Below are the code and all the weights of a small trained network. Each question names an input and a class and asks about switching units off, where a switched-off unit gives its printed mean instead of its output.

import numpy as np


def w(rows, s, z=0):
    codes = np.array(rows[::2]) - 128.0
    scale = np.full(codes.shape[1], s)
    scale[-1] = z or s
    return codes * scale


def f(y):
    return np.maximum(y, 0)


def log_softmax(a):
    a = a - a.max(-1, keepdims=True)
    return a - np.log(np.exp(a).sum(-1, keepdims=True))


def net(x, mask):
    res = np.array(x, float).reshape(1, 4) / 4 @ E
    y = f(res @ A[0][:, :-1].T + A[0][:, -1])
    res = res + np.where(mask, y, B[0][:, -1]) @ B[0][:, :-1]
    return log_softmax(res[-1] @ U[:, :-1].T + U[:, -1])


A, B = {}, {}
E = w([
[159,122,110,118],'x0',
[68,109,16,123],'x1',
[163,101,130,212],'x2',
[123,253,102,140],'x3',
],0.012)
A[0] = w([
[124,123,147,87,239],'N1',
[138,80,161,151,163],'N2',
[128,144,128,102,102],'N3',
[172,159,209,93,195],'N4',
[159,108,126,132,134],'N5',
[142,119,140,142,134],'N6',
[119,94,132,111,202],'N7',
[96,103,66,148,2],'N8',
[138,99,159,144,142],'N9',
[147,124,98,252,132],'N10',
[100,114,80,139,135],'N11',
[124,124,142,90,213],'N12',
[115,140,109,104,81],'N13',
[145,96,145,162,187],'N14',
[101,39,134,80,41],'N15',
[121,132,145,145,88],'N16',
[160,113,173,160,144],'N17',
[161,163,189,101,25],'N18',
[130,109,148,129,169],'N19',
[124,63,148,121,120],'N20',
[143,167,130,168,204],'N21',
[117,141,110,147,79],'N22',
[138,90,159,146,153],'N23',
[104,139,108,105,79],'N24',
[98,120,131,140,134],'N25',
[163,153,147,126,144],'N26',
[108,141,130,120,107],'N27',
[116,76,135,102,235],'N28',
[113,100,104,162,200],'N29',
[153,107,134,110,104],'N30',
[107,28,148,90,223],'N31',
[105,124,91,130,139],'N32',
],0.023,0.0077)
B[0] = w([
[156,113,86,92,188],'N1',
[136,144,71,191,197],'N2',
[134,142,122,142,149],'N3',
[105,144,227,94,234],'N4',
[121,133,118,142,155],'N5',
[127,128,116,148,151],'N6',
[126,155,152,162,181],'N7',
[108,167,199,131,179],'N8',
[132,146,93,167,175],'N9',
[103,132,235,61,221],'N10',
[147,104,86,112,189],'N11',
[136,95,112,99,178],'N12',
[124,108,112,163,154],'N13',
[136,139,75,158,187],'N14',
[149,77,142,1,207],'N15',
[132,144,127,131,137],'N16',
[134,153,78,189,192],'N17',
[145,79,132,24,182],'N18',
[131,121,99,156,164],'N19',
[157,118,79,136,195],'N20',
[150,98,109,101,196],'N21',
[142,119,111,128,148],'N22',
[119,123,80,186,185],'N23',
[146,117,101,154,160],'N24',
[135,129,120,124,145],'N25',
[96,134,128,163,169],'N26',
[128,129,130,145,145],'N27',
[115,172,155,182,208],'N28',
[148,108,90,84,185],'N29',
[120,130,122,139,152],'N30',
[89,144,243,92,254],'N31',
[141,109,98,151,178],'N32',
],0.034,0.018)
U = w([
[76,161,190,124,120],'0',
[154,72,123,72,254],'1',
[182,106,5,178,57],'2',
],0.014,0.0023)

Each question gives the input, the list of numbers given to net, and the class t.
The units are the neurons (one row each of A and B). Each row of codes is followed by its name. A weight is (code - 128) times the scale printed after its matrix; where a second scale follows, it is the last column's (A, B and U).
mask holds one flag per neuron, in row order. A switched-off neuron (its flag False) gives its mean, the last column of its row in B, instead of its output. The means were averaged over made-up inputs and are rounded, as every weight is.
A unit's drop is (log p(t) with every unit on - log p(t) with that unit switched off) / (log p(t) with every unit on - log p(t) with every unit switched off).
The circuit of an input: a set's keep is (log p(t) with only the set's units on - log p(t) with every unit switched off) / (log p(t) with every unit on - log p(t) with every unit switched off). Starting from the 12 units with the biggest drops (on a tie, the unit counted first), units are removed one at a time, each time the one whose removal leaves the highest keep (on an exact tie, the one counted first), for as long as the keep stays at least 0.8.
circuit, biggest first: the units of the circuit, biggest drop first
unit that matters most: the unit with the biggest drop
top k neurons: the k neurons with the biggest drops, biggest first
drop of u: that unit's drop, to one decimal
input [-3,-5,-7,1], class 1: circuit, biggest first : [N18]
input [-2,8,7,7], class 1: top 2 neurons : [N31, N11]
input [3,-8,-4,-8], class 0: top 2 neurons : [N31, N4]
input [0,-1,4,-7], class 2: top 2 neurons : [N2, N20]
input [5,2,-1,3], class 2: top 4 neurons : [N31, N10, N4, N15]
input [-5,3,7,-8], class 0: top 2 neurons : [N31, N10]
input [-1,7,6,-6], class 0: top 2 neurons : [N31, N8]
input [-3,7,3,-3], class 0: top 2 neurons : [N8, N31]
input [0,-5,-7,-7], class 0: top 2 neurons : [N31, N28]
input [-8,7,8,-4], class 0: top 2 neurons : [N8, N10]
input [-2,1,6,2], class 1: top 2 neurons : [N10, N31]
input [2,0,-6,-4], class 0: top 3 neurons : [N31, N28, N18]
input [8,4,8,-8], class 0: top 2 neurons : [N31, N10]
input [5,-6,0,8], class 1: top 2 neurons : [N18, N31]
input [3,-5,-3,5], class 1: unit that matters most : N18
input [-4,7,3,-4], class 0: drop of N31 : 3.3
input [-8,8,2,5], class 1: drop of N31 : 0.1
input [-3,1,6,2], class 1: drop of N29 : 0.3
